Where the symbols take the objects:
φ: w488->w584, w542->w844, w853->w606, w537->w924, w671->w424, w251->w45, w121->w723, w949->w236, w636->w516, w123->w174, w366->w347, w195->w192, w345->w395, w192->w871, w501->w492, w987->w573, w58->w513, w600->w446, w59->w501, w395->w26, w916->w58, w757->w16, w728->w372, w120->w23, w410->w218, w770->w182, w675->w940, w871->w210, w427->w370, w768->w878, w28->w410, w155->w427, w424->w164, w930->w693, w522->w808, w164->w155, w238->w698, w172->w448, w347->w270, w386->w138, w198->w739, w980->w205, w196->w956, w137->w334, w957->w773, w918->w853, w450->w172, w769->w839, w900->w3, w502->w268, w446->w522, w829->w987, w924->w918, w956->w450, w448->w675, w693->w137, w333->w900, w3->w488, w174->w28, w16->w559, w210->w930, w723->w728, w902->w770, w182->w196, w138->w671, w669->w198, w44->w502, w379->w957, w492->w379, w374->w600, w75->w669, w463->w44, w573->w777, w224->w830, w773->w717, w325->w809, w270->w463, w808->w902, w205->w554, w55->w980, w717->w615, w739->w333, w334->w636, w453->w224, w236->w453, w809->w769, w839->w757, w606->w55, w554->w949, w698->w768, w878->w639, w491->w121, w559->w251, w940->w123, w45->w366, w513->w59, w218->w345, w372->w362, w516->w916, w639->w386, w370->w374, w830->w195, w615->w542, w362->w829, w268->w75, w584->w120, w23->w491, w844->w537, w777->w325, w26->w282, w282->w238
δ: w488->w155, w542->w16, w853->w347, w537->w251, w671->w516, w251->w410, w121->w446, w949->w75, w636->w723, w123->w205, w366->w345, w195->w900, w345->w224, w192->w3, w501->w573, w987->w196, w58->w362, w600->w379, w59->w987, w395->w830, w916->w372, w757->w123, w728->w808, w120->w370, w410->w236, w770->w542, w675->w55, w871->w488, w427->w59, w768->w930, w28->w949, w155->w513, w424->w916, w930->w120, w522->w773, w164->w58, w238->w871, w172->w853, w347->w395, w386->w334, w198->w386, w980->w44, w196->w537, w137->w491, w957->w809, w918->w366, w450->w918, w769->w675, w900->w424, w502->w698, w446->w957, w829->w182, w924->w45, w956->w924, w448->w606, w693->w23, w333->w671, w3->w164, w174->w554, w16->w174, w210->w584, w723->w522, w902->w615, w182->w844, w138->w636, w669->w639, w44->w238, w379->w325, w492->w777, w374->w492, w75->w878, w463->w282, w573->w956, w224->w739, w773->w769, w325->w172, w270->w26, w808->w717, w205->w502, w55->w463, w717->w839, w739->w138, w334->w121, w453->w198, w236->w669, w809->w448, w839->w940, w606->w270, w554->w268, w698->w210, w878->w693, w491->w600, w559->w28, w940->w980, w45->w218, w513->w829, w218->w453, w372->w902, w516->w728, w639->w137, w370->w501, w830->w333, w615->w757, w362->w770, w268->w768, w584->w427, w23->w374, w844->w559, w777->w450, w26->w195, w282->w192
γ: w488->w450, w542->w198, w853->w488, w537->w333, w671->w844, w251->w671, w121->w123, w949->w723, w636->w16, w123->w137, w366->w164, w195->w987, w345->w58, w192->w573, w501->w270, w987->w395, w58->w45, w600->w980, w59->w347, w395->w513, w916->w251, w757->w639, w728->w28, w120->w448, w410->w516, w770->w453, w675->w930, w871->w777, w427->w853, w768->w957, w28->w636, w155->w918, w424->w537, w930->w809, w522->w554, w164->w924, w238->w492, w172->w871, w347->w155, w386->w615, w198->w902, w980->w23, w196->w830, w137->w839, w957->w502, w918->w3, w450->w192, w769->w768, w900->w196, w502->w600, w446->w205, w829->w345, w924->w900, w956->w195, w448->w210, w693->w769, w333->w182, w3->w956, w174->w334, w16->w386, w210->w325, w723->w174, w902->w236, w182->w224, w138->w542, w669->w808, w44->w374, w379->w44, w492->w463, w374->w55, w75->w522, w463->w370, w573->w26, w224->w362, w773->w268, w325->w238, w270->w427, w808->w949, w205->w491, w55->w120, w717->w75, w739->w770, w334->w757, w453->w372, w236->w728, w809->w698, w839->w878, w606->w584, w554->w121, w698->w379, w878->w773, w491->w940, w559->w138, w940->w693, w45->w424, w513->w366, w218->w916, w372->w410, w516->w559, w639->w717, w370->w606, w830->w829, w615->w669, w362->w218, w268->w446, w584->w172, w23->w675, w844->w739, w777->w282, w26->w59, w282->w501
θ: w488->w871, w542->w770, w853->w172, w537->w196, w671->w333, w251->w537, w121->w334, w949->w28, w636->w138, w123->w757, w366->w918, w195->w26, w345->w366, w192->w282, w501->w370, w987->w59, w58->w164, w600->w491, w59->w427, w395->w347, w916->w424, w757->w615, w728->w516, w120->w930, w410->w251, w770->w362, w675->w769, w871->w238, w427->w584, w768->w268, w28->w559, w155->w488, w424->w900, w930->w768, w522->w723, w164->w3, w238->w44, w172->w325, w347->w853, w386->w198, w198->w453, w980->w940, w196->w987, w137->w639, w957->w446, w918->w450, w450->w777, w769->w773, w900->w195, w502->w205, w446->w121, w829->w513, w924->w956, w956->w573, w448->w809, w693->w878, w333->w830, w3->w192, w174->w16, w16->w542, w210->w698, w723->w636, w902->w372, w182->w829, w138->w739, w669->w236, w44->w980, w379->w600, w492->w374, w374->w23, w75->w949, w463->w55, w573->w501, w224->w345, w773->w522, w325->w379, w270->w606, w808->w728, w205->w123, w55->w675, w717->w808, w739->w224, w334->w386, w453->w218, w236->w410, w809->w957, w839->w717, w606->w448, w554->w174, w698->w502, w878->w75, w491->w137, w559->w844, w940->w839, w45->w924, w513->w155, w218->w45, w372->w916, w516->w671, w639->w669, w370->w120, w830->w395, w615->w902, w362->w58, w268->w554, w584->w210, w23->w693, w844->w182, w777->w492, w26->w270, w282->w463
σ: w488->w427, w542->w559, w853->w270, w537->w45, w671->w916, w251->w218, w121->w522, w949->w669, w636->w728, w123->w554, w366->w395, w195->w3, w345->w830, w192->w488, w501->w777, w987->w956, w58->w829, w600->w957, w59->w573, w395->w195, w916->w362, w757->w174, w728->w902, w120->w374, w410->w453, w770->w844, w675->w980, w871->w584, w427->w501, w768->w693, w28->w236, w155->w59, w424->w58, w930->w23, w522->w717, w164->w513, w238->w210, w172->w606, w347->w26, w386->w636, w198->w138, w980->w502, w196->w924, w137->w121, w957->w769, w918->w347, w450->w853, w769->w940, w900->w164, w502->w768, w446->w773, w829->w196, w924->w366, w956->w918, w448->w55, w693->w491, w333->w424, w3->w155, w174->w949, w16->w28, w210->w120, w723->w808, w902->w542, w182->w537, w138->w516, w669->w386, w44->w698, w379->w809, w492->w325, w374->w379, w75->w639, w463->w238, w573->w450, w224->w333, w773->w839, w325->w448, w270->w282, w808->w615, w205->w268, w55->w44, w717->w757, w739->w671, w334->w723, w453->w739, w236->w198, w809->w675, w839->w123, w606->w463, w554->w75, w698->w930, w878->w137, w491->w446, w559->w410, w940->w205, w45->w345, w513->w987, w218->w224, w372->w770, w516->w372, w639->w334, w370->w492, w830->w900, w615->w16, w362->w182, w268->w878, w584->w370, w23->w600, w844->w251, w777->w172, w26->w192, w282->w871

The rows follow the links: the fewer symbols apart two objects are, the more alike their rows tend to be.

Each row is also shifted at random along 4 hidden directions that mean nothing.

Some objects, each with a row of numbers:
w218 -> [ 62 -27  23  -5  45 -28 -11 -11 -21  40 -12 -12 -19 -37  20 -12   9 -13 -24  21 -32 -41 -15  14   9   9 -29 -22  -5 -49 -22  29  20  35   9  -6  20  -4 -46  -2  23 -28  -7  26 -46   6   5 -15]
w195 -> [  9 -28 -11   3 -25 -47   0 -16  -5 -34  38  19  24 -23 -50  -5 -13  14   9 -11  48  39   9 -27 -48 -40 -18  47   2 -11  24 -42 -36 118 -56 -32  22  36   3 -13 -32  30  12  10  18 -19   1  32]
w224 -> [-34   7 -14 -12 -42   8   8  -7  12 -37  21   4  11  21 -19  -2   2  11  21 -21  42  29   0 -11 -17 -23  25  40   3  30  18 -39 -13  15 -30 -19  -1  14  14  -6 -33  19   0 -12  41 -20  11  24]
w839 -> [-63   1  -8  -6 -40  -7  -1  -5  24 -30  35  13  67 -10 -27 -12 -18 -17  21 -39  31  27  -4   2 -35 -31 -10  51   3  13  -6 -33   0  40 -19 -26   3   5  51  -7 -24  28  -1 -18  30 -30   3  11]
w196 -> [ 13  15 -21  33   2  12  15  16 -24 -11 -17  12 -82  32 -21  31  -3  50 -14  44  16  35  42 -56   5  16  22 -45   1   2  60   6 -59  -6 -26  35 -13  30 -45   6  -6   9  29  14   0  37 -17  31]
w121 -> [ 48  -6  15 -30  14  12  -6 -12   6  21  -9 -24   1   3  39 -12  27 -21   0  -9 -24 -42 -31  43  29   9  10   9  -2   7 -35   8  45 -44  30 -11   4 -27 -10  -1  12 -30 -26  -3  -4 -14  19 -27]
w164 -> [-85  44  -6 -19 -37  66   5  -4  50 -26  44  -3  65   9  -2 -12 -12 -64  13 -50  18  13 -13  24 -25 -14 -11  48   7   9 -20 -20  25 -39   2 -29 -17 -19  37   3 -31  19 -15 -33  35 -39  13   4]
w325 -> [ 10   8 -13 -42 -40  29  14 -18   5 -33   3 -21 -37  56  11  -6  36  26  25 -14  45   6 -20   1  18 -13  69  40   5  57  19 -45   5 -33 -23 -19  -4   7 -22  -8 -39  -7 -17 -10  58 -26  35  23]
w210 -> [-60  57 -21  34 -15  71  11  17  41 -31  51  28  39   0 -37  21 -44 -53 -14 -14  13  53  37 -21 -47   3 -47   8   5 -27  20  -2 -36 -14 -15   1 -26   4  20  14 -22  42  19 -23   9  -4 -22  21]
w26 -> [ 88 -20  17 -26  30  -5  -7 -18  -9  28  -8 -23 -22 -11  31 -13  29 -15 -11   9 -21 -45 -30  33  22   7  -2   3  -3 -15 -25  10  33  -2  14 -16  14 -12 -42  -3  10 -34 -22  14 -17  -9  18 -18]
w777 -> [-13  -9   3 -30 -29  -4  -5 -20  25 -20  35  -4  63 -11  -5 -22   3 -30  21 -45  22  -1 -27  30 -21 -29  -6  65   2  12 -25 -36  26  31 -10 -43  11  -6  33 -10 -22   8 -20 -14  27 -42  20  -3]
w900 -> [ 57  -8  16  25  53 -10 -13   3  -2  35   6  10  17 -50   0   4 -17 -40 -33  17 -43 -19   8  15 -11  16 -68 -25  -5 -64 -24  39   4  28  21   3   9  -9 -14   6  33  -7   3  16 -57  14 -20 -23]
w268 -> [-21  -9  -3  46  18 -39  -5  24 -17  11 -15  28   7 -24 -24  17 -31  23 -11  23 -19  20  33 -29 -11   8 -30 -42  -3 -21  14  26 -34  31   6  33  -1  12  24   5  28  17  28   8 -33  34 -37  -4]
w120 -> [ 93 -28  18 -11  36 -24 -12  -9 -10  32 -13 -11  -1 -20  24  -5  20  -7  -9   9 -33 -39 -21  36  23  12 -13  -5  -4 -10 -30  16  27  -1  29  -2  14 -16 -10  -2  28 -27 -17  10 -29   2   3 -31]
w453 -> [-127   38   -5  -14  -37   48    6   -4   34  -25   39   -2   48   -2   -8  -20  -20  -52    8  -39   27   17   -6   -4  -37  -19  -13   33    6  -15   -6  -18   14    3  -22  -31  -10   -4   15    1  -38   20   -4  -17   26  -33   13   24]
w372 -> [-27  -6  22 -46   3  10  -4 -25   5  15   7 -32   8 -17  34 -40  19 -41  -1 -20  -1 -44 -42  29   1 -11  -2  24   1 -28 -32  -1  54  14  -4 -40  14 -14 -35  -6 -13 -27 -27   7  -1 -33  34   0]
w236 -> [ 24  25 -13 -22 -29  56  10 -19  33 -37  54  -2  13  19 -15  -1   6 -37   5 -27  39  23  -9  12 -27 -17  -2  60   6   6   8 -41  -4   2 -31 -38  -3   4 -14  -3 -45  14 -12 -15  41 -38  21  22]
w773 -> [103 -27  15   0  39 -27 -10  -3 -16  32 -21  -7 -16 -15  18   5  16   6 -13  21 -34 -32 -10  24  25  16 -11 -18  -5  -8 -19  22  14  -4  29  10  10 -10 -14   0  33 -23  -9  14 -32  12  -3 -30]
w853 -> [ 33  -8   4 -48 -21   9   2 -12   2  -2 -26 -30 -18  50  43  -8  49  28  31 -18   3 -33 -40  40  52   2  75  23   1  76 -20 -21  43 -82  28  -3  -3 -23  11  -5  -2 -30 -31 -17  37 -16  32 -21]
w75 -> [109  12 -13  47  33  19   3  16  -1   2  10  26 -25   2 -25  44 -15   3 -27  35 -17  28  40 -13  -3  26 -33 -28  -1 -15  25  18 -49 -15   8  32 -11   8 -12  12  19  13  19   2 -24  31 -33  -6]
w334 -> [ -3  -2 -14  59  -4 -35  -9  32  14 -13  13  50  79 -22 -48  34 -47   8   5 -10 -15  47  42  -6 -23   0 -45  -4  -3  16   0   5 -42   9  26  33 -10   1 105   7  32  46  25 -23 -12  24 -53 -24]
w768 -> [ -5   8  11 -39 -11  28  -2  -9  19   8  -8 -25  21  21  42 -16  27 -22  17 -30 -14 -36 -37  48  31   4  30  22   1  35 -38  -4  55 -74  36 -12  -6 -33  20   0   1 -22 -31 -19  20 -23  24 -25]
w723 -> [-77  22  21 -27   0  36 -10   3  31  24  -8 -22  61  -5  49 -24   3 -59   9 -40 -39 -46 -36  55  20  10  -4   2   1   6 -62  23  72 -84  57  -6 -13 -49  44   5  19 -19 -28 -25  -5 -20  12 -39]
w366 -> [-110   20  -19   30  -33   -2    7   27    3  -23   -9   22   15   20  -23   14  -27   31   15   -4   16   41   32  -38  -10   -3   17  -19    1   29   26   -3  -32  -19   -3   30  -20   11   52    6   -3   30   25  -17   17   18  -23   15]
w573 -> [-14  -2   3 -34 -29  10  -3 -17  26 -16  27 -10  54   0   8 -21  11 -31  22 -44  16  -9 -30  35  -7 -22   6  56   3  23 -28 -31  34  -1   1 -37   4 -14  31  -7 -19   1 -25 -18  31 -40  24  -8]
w669 -> [ 97 -11  -5  36  38 -18   0   8 -24  13  -8  17 -49 -10 -19  28  -7  24 -28  46 -14  13  30 -25   1  19 -24 -39  -3 -27  27  20 -43  26  -7  26   4  19 -38   4  18   1  20  22 -34  33 -24   3]
w345 -> [ 56 -53  19  -5  17 -80 -20   4 -20  33 -49  -3  30 -14  24  -3  17  40  20  -3 -43 -41 -23  41  47   6  17 -11  -7  44 -43  15  33 -19  59  21  14 -24  64  -5  54 -22 -13  -2 -21  14  -9 -57]
w675 -> [-22   7   2  44  26 -11  -8  30  -3  24 -24  21  20 -14  -3  21 -28   2 -12  14 -43   3  27  -6   8  25 -28 -53  -3  -8  -7  42 -12 -35  41  43 -15 -13  44  12  43   8  18  -5 -36  37 -37 -27]
w522 -> [-75  11 -19  21 -35  -9   7  15   1 -29   2  20  12  17 -30  10 -20  32  17  -6  29  41  25 -35 -16 -13  16   1   3  27  29 -17 -34   9 -20  14  -9  18  38   0 -14  30  21 -12  25   8 -15  21]
w636 -> [  1  32 -17  46  13  34   8  22   3  -5   8  25 -21   7 -26  32 -27  -1 -22  25  -5  36  45 -33 -15  20 -25 -36   1 -20  34  20 -47 -17  -5  30 -20  12  -8  13   5  22  27  -1 -13  30 -30  14]
w362 -> [-85  -1  18 -43 -19   6  -5 -13  13  10  -8 -28  32  -3  38 -39  16 -26  19 -34  -5 -40 -43  31  12 -12  20  19   1   8 -41  -2  63 -23  17 -27   3 -24  13  -4  -7 -20 -26  -8  12 -29  29 -11]
w488 -> [ 56  -9  19   4  47  -3 -10  -3  -5  37  -3  -7   1 -37  17  -3  -2 -36 -28  16 -41 -34  -7  22   4  18 -46 -24  -4 -51 -26  36  20   8  23   0   8 -15 -27   4  27 -19  -7  15 -46   8  -6 -23]
w282 -> [ 78 -26  19 -27  19 -19 -12 -17   0  23  -4 -17  16 -16  27 -13  24 -16   2  -8 -24 -41 -34  47  21   2  -5  18  -3   1 -40   2  40  -3  27 -18  16 -21  -1  -6  18 -27 -26   2 -13 -15  14 -31]
w347 -> [ 16  -6 -20  27  -9 -21  10   5 -22 -24   3  20 -46  11 -41  20 -10  48  -4  28  34  45  34 -53 -18  -8  10 -10   0   0  54 -16 -60  54 -45  13   3  40 -26  -2 -17  22  28  15   8  20 -13  36]

Where do the symbols, taken in turn from left to right, take each start?
Answer with the object's name.
[ 24  22 -26   4 -31  37  16  -3  13 -44  31  12 -22  38 -31  20   1  13   7   0  45  47  20 -24 -18  -9  21  30   5  26  42 -37 -43  -1 -39  -5 -10  22 -13   0 -39  25  10 -10  42  -9   3  34]
θ δ γ: w980
[  7 -16  -3 -33 -31 -13   2 -27   4 -26  27  -9  13   0 -12 -20  16   1  18 -24  43   6 -22   5 -20 -33  16  57   2  13   2 -44   5  56 -37 -43  17  14  -9 -15 -37   6 -13   0  34 -36  27  21]
δ θ δ: w75
[ 97  19 -30  24  -2  34  19  -1  -8 -36  26  18 -75  35 -42  38   4  31 -16  36  42  56  41 -46 -17   5   9   3   4   1  68 -26 -76  19 -52  10  -7  40 -60   4 -31  21  22  10  21  14  -9  45]
δ θ θ: w372
[ 87   5  10   0  39  24  -5   2   7  30  -6  -8  -3  -5  27   9  11 -29 -18   9 -43 -31  -8  39  24  29 -19 -16  -1 -10 -28  28  22 -57  43  10  -5 -26  -8   7  29 -21 -14  -1 -27   7  -4 -36]
φ δ γ: w606
[ 90 -62   9 -48 -20 -69  -8 -31 -18  -5 -14 -19   1   9  15 -19  47  49  35 -17  20 -28 -45  35  30 -26  54  54  -2  62 -19 -43  29  34  -2 -28  29   3  11 -19  -4 -22 -29   3  31 -25  32 -16]
φ σ θ: w980
[-81  14 -18  27 -30  -4   7  18   3 -25   1  23  13  13 -32  13 -27  25  11  -3  21  43  31 -38 -19  -7   7  -8   2  20  28 -10 -37   6 -15  20 -13  16  38   4  -9  31  24  -9  16  13 -19  20]
γ δ: w75
[-15 -21  21 -41  -4 -21  -8 -14  -1  18 -17 -27  19  -6  38 -30  24  -8  16 -23 -13 -46 -43  36  24  -8  22  18  -1  15 -40  -2  56 -12  22 -20  12 -21   9  -8   7 -28 -27  -3   3 -22  27 -23]
φ σ: w770
[ 76   0 -17  45  14  -9   4  20 -14  -7 -10  27 -31  17 -29  42 -10  43 -10  34  -4  35  41 -27   7  19   0 -31  -2  18  35   7 -56 -12   3  40  -9  15   8   7  18  17  25   2  -9  37 -32   0]
γ θ γ δ: w138
[ 54  15  15 -17  32  44  -3  -8  13  29   0 -23 -12  -3  37  -6  16 -48 -20   3 -34 -40 -21  39  21  23 -15  -9  -1 -24 -30  24  38 -55  31  -6  -4 -28 -33   7  15 -27 -21   1 -20  -6  13 -24]
δ δ: w492
[ 63 -13  15 -39  11   7  -6 -22   8  13   7 -23   7  -4  29 -18  29 -26   1 -14  -9 -39 -38  44  16  -3   3  30   0   1 -34  -7  43 -11  14 -28  12 -18 -19  -5  -1 -26 -29   1   2 -26  27 -19]
δ γ γ: w238
[ 68  -9  20  11  58  -3  -9  -8 -11  39   4  -5 -19 -47   9  -5  -6 -39 -40  28 -35 -29  -1   8  -8  16 -58 -27  -4 -78 -14  37   8  41   3  -7  14  -2 -60   2  19 -19   0  28 -55   9  -5 -10]
γ γ: w195
[-41  -8   9  34  25 -37 -10  27 -17  32 -41  13  10 -21   6   8 -22  18  -8  17 -44 -11  18  -8  16  21 -16 -60  -6  -9 -11  45  -1 -17  39  41  -6 -11  37   8  47  -2  17   4 -41  38 -31 -26]
φ φ σ φ: w236
[  3 -20   7 -48 -24 -15  -1 -25   0  -8  -1 -25   4  11  21 -26  31   8  23 -25  21 -24 -40  24  13 -22  39  44   2  31 -17 -30  36   9  -9 -33  14  -5  -6 -13 -20 -17 -25  -2  30 -31  36   0]
σ γ γ: w386
[-12 -32  -9 -19 -44 -49   1 -15  -7 -34  11   5  19   7 -24 -12  10  40  32 -21  47  22 -10 -10 -13 -38  33  51   0  42  12 -50 -10  64 -35 -23  16  22  27 -16 -27  16   0  -4  41 -23  13  19]
γ σ: w270
[-36  31   5 -47 -13  71   9 -26  24  -9  33 -32 -13  12  25 -29  18 -60  -5 -22  23 -19 -31  15 -12  -7   5  34   6 -26  -9 -16  37 -13 -26 -47  -2  -8 -61  -3 -44 -15 -23   1  24 -42  42  25]
γ γ γ: w930
[-40  26 -16  38   1  20  11  21  -8 -11  -5  19 -38  15 -24  23 -23  19 -14  27   9  37  41 -49 -12  13  -1 -40   1 -12  43  13 -48  -4 -18  29 -17  21 -18   9  -5  18  30   6  -5  30 -22  27]
θ φ θ: w940
[-37 -10 -12  16 -28 -31   2  -1   3 -31  29  25  35 -17 -46   0 -25  11   9 -12  35  42  19 -29 -43 -29 -18  29   1  -4  20 -27 -34  80 -38 -13   9  25  28  -7 -20  34  17   1  15  -9 -12  25]
θ φ γ γ: w334
[ -5  -8  -6  47  14 -38  -5  27 -16   9 -25  28   6  -8 -20  25 -25  36  -5  22 -21  21  34 -22   3  13 -14 -44  -4   6  13  24 -34   0  20  44  -7   5  42   7  35  15  26   0 -26  39 -38 -14]
γ δ: w410
[ 57 -16  -1  36  34 -32  -5  13 -25  18 -19  17 -27 -16 -14  21 -12  28 -19  38 -23   8  27 -21   4  16 -21 -42  -4 -20  16  25 -33  20   6  31   3  12 -10   4  29   0  20  16 -36  36 -27  -7]
δ δ γ: w224
